Each row has a name. Each piece below is followed by the name of the row it came from, unless a question asks for something else. Each question is about the rows just above it. Places in a row count from 0.

[127 148 105 209  67 102 149 125  95 106  75 153 153  95 105  84 174  58
 125 153 159 108 143 154 183 111  90 119  25 166 134 173 109 120  56 126
  74 160  86  82 190 135 154 104 146 178  99 141 174 102 176  77 135 116] = rafik
[ 89 119 150 105 149 131 148 152  95 162 138 120  97  78 135 126 191 130
 164 101 134 130  99  92 150 111 118 137 122  79 127 132  93 120 156 149
 132  92 118 127 156 135 144 146 124 105 143  99  84 105  85 126 144 116] = nifu
[149 127 150 105 149 131 148 152 150 162 138 120  97  78 135 126 191 130
 164 101 134 130  99  92 150 111 118 137 122  79 127 132  93 115 156 149
 132  92 118 127 156  96 144 146 124 105 143  99  84 105  85 126 144 145] = Bano
find: [ 89 119 150 105 149 131 148 152  95 162 138 120  97  78 135 126 191 130
 164 101 134 130  99  92 150 111 118 137 122  79 127 132  93 120 156 149
 132  92 118 127 156 135 144 146 124 105 143  99  84 105  85 126 144 116]  nifu
Where does [119 150 105] start? Give its row and place.  nifu, 1
Print row rafik.  [127 148 105 209  67 102 149 125  95 106  75 153 153  95 105  84 174  58
 125 153 159 108 143 154 183 111  90 119  25 166 134 173 109 120  56 126
  74 160  86  82 190 135 154 104 146 178  99 141 174 102 176  77 135 116]
Row and place where [ 90 119] starts:  rafik, 26
Print row Bano.  [149 127 150 105 149 131 148 152 150 162 138 120  97  78 135 126 191 130
 164 101 134 130  99  92 150 111 118 137 122  79 127 132  93 115 156 149
 132  92 118 127 156  96 144 146 124 105 143  99  84 105  85 126 144 145]

[132 143 135 170 134 166 124 151 126 178 119 137 131 145 120 130 158 140
 158 162 137 124 159 144 152 102 144 143 164 145  94 148  89 151 142 149
 124 168 152 170 122 172 142 122 157] : kon
[158 129 145  70 159 128 221 136 181 134 171 148 135  87 176 123 135 163
 128  82 130 164  89 114 186 147 139  74 170 128 197 120 134 168 173 127
 147 114  88 144  98 139 168 152  77] : nege
[189 165  88 173 141 160  91 187 144 176  81 180 158 109  76 107 133 127
 254 150 102 142 182 210 191 159 209 157 151 166  93 135 117 138 148  89
 213 201 121 164  97 143 110  71 139] : zosu
[141 101 177 129 134 104  72 117 102 100 144 122 171 120 107 155 126 118
 128 109 122 124 122 109 113 125 119  99 149 113 140 151 141 105 137 116
 119 102 130 140 164 100 115 132 131] : gog
[143  98 133 114 137 112 108 132 128  50 142 121 125 126 127 164 125 126
 123  85 140 110 111 106 117 163 125 112 106 136 146 120 184 114 100 103
 133  67 120  92 147 108 120 172 107] : zekik
[104 154 109 188 111 173 123 123 120 185  93 118 122 163 116 111 138 114
 129 185 153 118 178 157 111 101 133 176 121 124  75 146 115 137 116 157
 122 181 157 152 132 151 143 113 163] : dek
[ 65 160  84 202  84 179 127  92 109 190  70  92 100 185 118  93 122  92
  85 209 169 107 190 158  66  87 111 206  79 102  52 141 127 125  87 172
 102 188 166 132 137 138 146 108 170] : mag
[ 85 160  84 202 134 104  65 117  99 107 142 124 179 122 103 155 126 116
 132 115 121 126 127 113 112 124 121 103 153 112 138 157 140 103 141 118
 121 109 133 146 169  98 114 126 137] : vol
[ 97 134 154  58 115  52 158  72 125 111 170 119 141 125 174 118  82 124
  45 126 104 172  78 106  74 144  79 129  88  92 209 116 150  93 147 146
 109 107 122  83 163  64 110 114 128] : pabu
[142 132  72  95 132 135 186 139 171  94 118 135  91 105 145 110 114 132
 137  90 135 130 112 138 151 172 147 123  92 139 147  90 171 143 107  99
 165 108  90  89  88 123 139 146  77] : punod
[ 84 154 107 179 100 159 127 105 113 177  96 107 113 172 126 108 127 108
  97 191 154 119 170 149  85  99 114 186  99 113  82 141 122 126 107 166
 108 174 162 134 142 137 139 114 167] : vok
Print row gog.  [141 101 177 129 134 104  72 117 102 100 144 122 171 120 107 155 126 118
 128 109 122 124 122 109 113 125 119  99 149 113 140 151 141 105 137 116
 119 102 130 140 164 100 115 132 131]
Where does [ 85 209] start? Give its row and place.  mag, 18
Print row zosu.  [189 165  88 173 141 160  91 187 144 176  81 180 158 109  76 107 133 127
 254 150 102 142 182 210 191 159 209 157 151 166  93 135 117 138 148  89
 213 201 121 164  97 143 110  71 139]
Print row pabu.  [ 97 134 154  58 115  52 158  72 125 111 170 119 141 125 174 118  82 124
  45 126 104 172  78 106  74 144  79 129  88  92 209 116 150  93 147 146
 109 107 122  83 163  64 110 114 128]
find: [ 65 160  84 202  84 179 127  92 109 190  70  92 100 185 118  93 122  92
  85 209 169 107 190 158  66  87 111 206  79 102  52 141 127 125  87 172
 102 188 166 132 137 138 146 108 170]  mag
Print row vok.  [ 84 154 107 179 100 159 127 105 113 177  96 107 113 172 126 108 127 108
  97 191 154 119 170 149  85  99 114 186  99 113  82 141 122 126 107 166
 108 174 162 134 142 137 139 114 167]

[124 112 231  47 122 192 105  93] -> nug
[114 127 222  46  87 219 123  83] -> sut
[137 101 215  59 178 164 104 127] -> nesi
[ 55 251  67 152 110 236 146 115] -> Nuz
[134  97 199  70 224 112  65 135] -> vuzas
Print row nug.  [124 112 231  47 122 192 105  93]

[ 13  93 164  41]  rokep
[ 35  21  57 118]  lidi
[  3 152 185  74]  rifa
[184  74  36 196]  Litef
[ 43  72  36 188]  paked
Print row rifa.  [  3 152 185  74]
Print row rokep.  [ 13  93 164  41]
Where does [74 36] start? Give its row and place.  Litef, 1
[185  74] begins in row and place  rifa, 2
Print row paked.  [ 43  72  36 188]
Print row Litef.  [184  74  36 196]

[ 97  62 196  67 130 115 182]  dabe
[154  31 202  61  86  98 162]  pif
[131  57 215  45 128  99 167]  Zunom
[105  49 218 137 128  93 191]  loko
[ 98  66 231  86 156  78 153]  bipud
Print row Zunom.  [131  57 215  45 128  99 167]
Where does [231  86] start? Give its row and place.  bipud, 2
Print row dabe.  [ 97  62 196  67 130 115 182]

[149  60 108  18  98 106 149] = Tek
[ 69 154 122 158  44 180  42] = vini
[149  60 108  18  98 131 202] = zuti
[120 129 100 249 114 193 147] = Ros
[182  79 154 147 179 113 213] = gaku
[179  48 165 169 171 157 113] = sogu
[182  79 150 147 179 113 213] = Kerad
[163 236 171 169 165 157 113] = geb
[116  89 149   6 144 141  62] = besid
[ 89  49  32 107 131 127  76] = Fen
[ 93  98  46 105 159 123  25] = nez
[ 65 148 121 147 172 133   6] = bar
Print row vini.  [ 69 154 122 158  44 180  42]
Print row besid.  [116  89 149   6 144 141  62]
[165 169 171 157 113] begins in row and place  sogu, 2
Row and place where [171 169 165 157] starts:  geb, 2
Print row gaku.  [182  79 154 147 179 113 213]
Where does [ 79 154] start? Give its row and place.  gaku, 1

[120 107 139 116 125 102  94 116 144  73 149 173 125  92 122 129 124 178
 161 134 132] = goz
[ 75  88 168 116  94 160 129 103 152 146 101  95 108 140  98 120 107 191
 121 122 128] = zakat
[125 139 129  99 128 156 141 119 164  95  82 144  94 162 168 126  99 149
 106 129  94] = kat
[139  99 115 106 151 148 143 132 146 128 117 100 131 145 126 126 119  95
 103 147 135] = dogas
[111 105 119  88 137 174 148 148 170 152  93 121 100 170 126 132  88 144
  94 129 116] = falig
[121  80 140  71 163 137 133  82 137 105  91 158  94 124  99 154 106 170
 119 141  97] = gedu
[106 109 123 104 130 100 139 141  79 131 122 125 140 143  95 147 170 113
 112 113 145] = sipat
[ 99 117 140 165 120 134 144  91 155 139 143  82 151 146  89  95 121 110
 112 136 111] = Momom
[136 126 129 153  89  93 130 160  46 182 128 114 132 120 113 144 156 119
  99  75 147] = firuk
[120 125 118 111 154 146 131 140  89 101 120 156 149 126 177 174 147  92
  96 150 158] = Tokas
[144  95 113  69 125 149 141 127 156 124  75  78  72 136 151 129 105 128
 122 149 120] = kag
[ 97 123 133 147 141 159 107  29 170 104 111 177  98  98  98 113 102 173
 162 101  60] = buba
Print row Tokas.  [120 125 118 111 154 146 131 140  89 101 120 156 149 126 177 174 147  92
  96 150 158]
Print row zakat.  [ 75  88 168 116  94 160 129 103 152 146 101  95 108 140  98 120 107 191
 121 122 128]

[123  73 148 110 119 119 149 131 192 161 149 140 134 121  88 176 174  82
 164  81] = garu
[100  50 144 127 123  85 184  95 195 176 130 146 138 147 108 182 190  67
 219  55] = Sezed
[105 234 100 147 185 181 129 146 101  52 131  70 128 197 161  30  38 178
  68 216] = veni
[113 189  88 138 164 144 107 135  82  57 111  65 127 168 157  35  44 172
  74 191] = vut
[115  55 145 123 139  96 171 110 188 167 145 133 155 154 119 169 185  93
 202  72] = Nusid
Row and place where [148 110 119 119 149 131] starts:  garu, 2
Where does [184  95 195 176 130 146 138 147] start? Give its row and place.  Sezed, 6

[102  69 106 127  95  94 187 174  98  92 142  87 198 127 126  83  98  84
 123 142  84 119 186] : kizog
[ 89  76  87 113 150 178 109 104 161 166 158  95 152  94  85 172 101 111
 133 185 172 140 108] : kuf
[ 83 226  69  91 165 143 103 104 153 142 145 116  71 141 138 133  97 189
 115 167 141 235 111] : babob
Print row kizog.  [102  69 106 127  95  94 187 174  98  92 142  87 198 127 126  83  98  84
 123 142  84 119 186]
Row and place where [ 87 198 127 126  83  98  84 123] starts:  kizog, 11
Print row kuf.  [ 89  76  87 113 150 178 109 104 161 166 158  95 152  94  85 172 101 111
 133 185 172 140 108]
Where does [ 71 141 138 133  97 189] start? Give its row and place.  babob, 12
[115 167 141 235] begins in row and place  babob, 18

[143 135 141 112 122 100 136 143 106 129 125 136 168 140 138 108 108 125] -> fifoz
[130 127 128 130 130 127 127 128 127 127 129 128 127 124 127 129 128 127] -> romat
[154 150 116 161 124  98 174 147 106 129  83 121  68 140  90 166 141 148] -> Gadof
[106 129  83 121  68 141  90 125  76 162 119 141 228 172 155 101  75 110] -> nal
[152 145 121 155 126 103 168 145 118 117  91 122  77 138  99 157 138 144] -> Bakiz
Print row fifoz.  [143 135 141 112 122 100 136 143 106 129 125 136 168 140 138 108 108 125]
Where do [143 135 141 112 122 100 136 143 106 129 125 136 168 140 138 108 108 125] appear?  fifoz
Print row Bakiz.  [152 145 121 155 126 103 168 145 118 117  91 122  77 138  99 157 138 144]
Row and place where [106 129  83 121  68 140  90] starts:  Gadof, 8
Print row Gadof.  [154 150 116 161 124  98 174 147 106 129  83 121  68 140  90 166 141 148]

[167 104 162 144 121 167 177 134 156 110 209  69 144 137]  bigud
[167 104 162 108 121 167 177 134 156 110 209  69 144 137]  Rik
[166  47 138  90 141 168 131 115 161 137 139 107 144 114]  giv
[ 46 129 143 101  63  59  93 154  86  50  88 175  85 137]  zega
[166  47 138  90 141 168 131 115 161 180 110  96 169 109]  Kufu
[ 95  74 112  70  93  89  85 122 106  81 164  80 107 122]  Nili
[ 46 129 143 119  63  59  93 154  86  50  88 175  85 137]  mido
Where do [167 104 162 144 121 167 177 134 156 110 209  69 144 137] appear?  bigud
Which row holds [167 104 162 108 121 167 177 134 156 110 209  69 144 137]?  Rik
Print row giv.  [166  47 138  90 141 168 131 115 161 137 139 107 144 114]

[147 145 127 128] = nozos
[145 147 127 180] = lona
[ 98 131 102 212] = mir
[ 98 131 102  66] = lata
[131 128 133  66] = vade
[148  61 157  68] = vomud
[147 127] begins in row and place  lona, 1
[ 61 157  68] begins in row and place  vomud, 1
Where does [131 102  66] start? Give its row and place.  lata, 1
Where does [145 147 127] start? Give its row and place.  lona, 0
Print row lata.  [ 98 131 102  66]
Print row nozos.  [147 145 127 128]

[205 182 201 198  28] = Kib
[ 68 121 153 192 111] = lebaz
[142  95 146 187 198] = Leb
[ 98 186 175 203 193] = mubek
[ 93 199 174 198 196] = mogem
[ 95 142 147 187  66] = bapez
[ 95 142 146 187  66] = lapes
[ 75 150 157 192 140] = bis
[108 205 182 200 198] = lokun
[110 179 143 196 119] = nula
[ 40 104 164 176 123] = Mirik
Where does [205 182 200 198] start? Give its row and place.  lokun, 1
[ 95 142 146 187] begins in row and place  lapes, 0

[148 127  66 179]  potu
[130 105 193 236]  Zumun
[130 105 193 207]  Daseg
[192 169 193 241]  fak
[105 189 158 199]  Tur
[148 127  66  60]  Kikob
Print row fak.  [192 169 193 241]
Print row Tur.  [105 189 158 199]
Print row Zumun.  [130 105 193 236]

[111 111 159  87 106  80 141 172 156 111 101 179 180  94 123 115] -> lizis
[194 181 118 120 171 104  52  80  91 187 225  77  95 111 201 105] -> Dela
[194 181 118 120 171 104  52  80  91 187 225  77  95 111 201 128] -> kile
[106  80 141 172 156 111 100 126 118  88  43 124 104 156  73 151] -> Fufiz
[143 189  91  71 142  44 128 155 151 145 147 158  81  84 142  99] -> rabor
Where does [106  80 141 172 156 111 101] start? Give its row and place.  lizis, 4
Print row Dela.  [194 181 118 120 171 104  52  80  91 187 225  77  95 111 201 105]
Print row rabor.  [143 189  91  71 142  44 128 155 151 145 147 158  81  84 142  99]

[144 195 140  62 146 236 165 177 153 129  68 116  83] -> patu
[144 195 140  62 146 236 165  54  80  50 105  89  83] -> kuzu
[102  71  80 173 116  37 195 177 153 129  68 116 159] -> gogaz
find: [144 195 140  62 146 236 165  54  80  50 105  89  83]  kuzu
Print row kuzu.  [144 195 140  62 146 236 165  54  80  50 105  89  83]
Where does [ 71  80 173 116] start? Give its row and place.  gogaz, 1
Print row patu.  [144 195 140  62 146 236 165 177 153 129  68 116  83]
[236 165 177 153 129  68] begins in row and place  patu, 5

[121 131 132 130 117 131  90 117 145 133 164 136 147 153 131 131 124 122
 120 143 126  77 126 107 133  83 125 123 111 108 170 186 164 144 122 118
 154 126 129 170 183 112 132 117 144 141 131 151 129 103 131 123 134 114
 136 128 120 122]  vinef
[166 128 127 112 132 134 122  25 119 144 153 129 171 191 139 137 132 122
 113 110 127 167 129 127 132 123 126 134 130 101  93  76 164 130 146 151
 126 130 128  70 183 132 145 138  61 120 127 137 136 128 137 124 124 179
 117 130 129 146]  dulo
[153 120 125 115 123 122 127 129 136 140 175 113 177 202 131 137 128 118
 119 119 127 131 129 115 135  86 124 129 117  91 146 133 164 144 137 132
 145 129 127 120 183 118 134 122  99 131 130 113 136 114 137 119 132 140
 127 130 123 137]  Kopub
[ 83 110 131 131 126 114 132 114 122 108 102 132  77  87  98 124 126 135
 129 133 137 199 128 144 120 138 130 116 127 152 109  83 164 121 133 120
 113 128 125 106 183  86  96 122 140 115 127 129 134 166 124 131 127 114
 128 131 150 133]  karar
[148 134 127 116 133 120 124   6 112 141 138 133 189 201 141 134 130 125
 134  93 123 169 129 141 128 149 127 178 145 110 105  65 164 124 145 146
 115 133 125  65 183 124 145 143  74 122 127 133 131 138 134 123 129 164
 117 130 126 145]  depil
[164 134 125 113 131 123 123  37 120 148 161  87 205 218 147 137 130 121
 129  97 121 143 129 130 132 127 125 128 137  95 122  91 164 132 144 146
 128 132 126  81 183 135 151 139  76 128 129  96 132 121 137 121 131 163
 119 130 119 144]  Repas
[183 132 145 138  61 120 130 137 136 128 137 129 153 175 103 130 126 127
 148 107 130 187 130 140 124 115 127 115 128 122 169 101 164 136 136 115
 124 131 122 113 183 129  99 114 141 125 130 109 136 153 130 120 138  92
 132 134 136 136]  Pena
[ 88 121 131 132 129 117 131  90 117 112  90 155  84  85 110 122 126 137
 135 128 133 183 127 149 119 159 131 130 137 159 100  82 164 114 132 123
 107 128 126 103 183 150 110 131 137 117 127 150 129 163 122 132 127 121
 127 130 145 132]  monar
[169 127 130 117 135 162 123  67 124 134 128 134  95 109 134 132 131 126
  87 147 136 151 128 117 132 120 128 120 119 124  55  94 164 125 138 149
 130 125 133  91 183 133 143 138  64 116 125 131 135 123 132 133 114 192
 121 128 138 138]  mobu
[121 131 132 129 117 131  90 117] begins in row and place  monar, 1
Row and place where [153 129 171 191 139 137] starts:  dulo, 10
Row and place where [183 132 145 138  61 120 127 137 136 128 137] starts:  dulo, 40
Where does [128 117 132] start? Give its row and place.  mobu, 22
Row and place where [137 136 128 137 129 153 175 103 130 126] starts:  Pena, 7
Where does [133 114 192 121] start? Give its row and place.  mobu, 51

[140 189  96  95 182 167 151 189 126 166 129 173 189] = naf
[182 191  47  62 151 172 164 151 130 128 127 161 157] = zib
[ 52  44 165 172 110  63  71  51 148  96 147  85 117] = niv
[213 232 154  80  83 160 175 219  98 167 109 169 160] = fesa
[ 70  74  25  97 170 137 123  93 110 103 106 124  89] = gapud
[140 130  64 144 244 182 143 127 169 142 151 127 113] = Pizo
[182 187  51  82 184 189 171 171 128 150 121 153 130] = Vel
[194 230 152  91 109 147 154 195 133 163 143 178 221] = zegus
Print row zegus.  [194 230 152  91 109 147 154 195 133 163 143 178 221]
[ 64 144] begins in row and place  Pizo, 2
Print row Pizo.  [140 130  64 144 244 182 143 127 169 142 151 127 113]
Where does [ 91 109 147 154] start? Give its row and place.  zegus, 3

[134 144  88 110 176 143 138  96 223  96 155] = pitap
[122 164 104 130 134  94 138 113  36 158 103] = bigeg
[127 176  96 144 138  88 143 123 127  73 171] = Zerub
[101  69 163  52 110 151 105 140 163 186  83] = tir
[127 176  96 144 138  88 143 110  24 150 109] = pas
Print row pitap.  [134 144  88 110 176 143 138  96 223  96 155]
Where does [176  96 144 138  88 143 110] start? Give its row and place.  pas, 1
Print row pas.  [127 176  96 144 138  88 143 110  24 150 109]

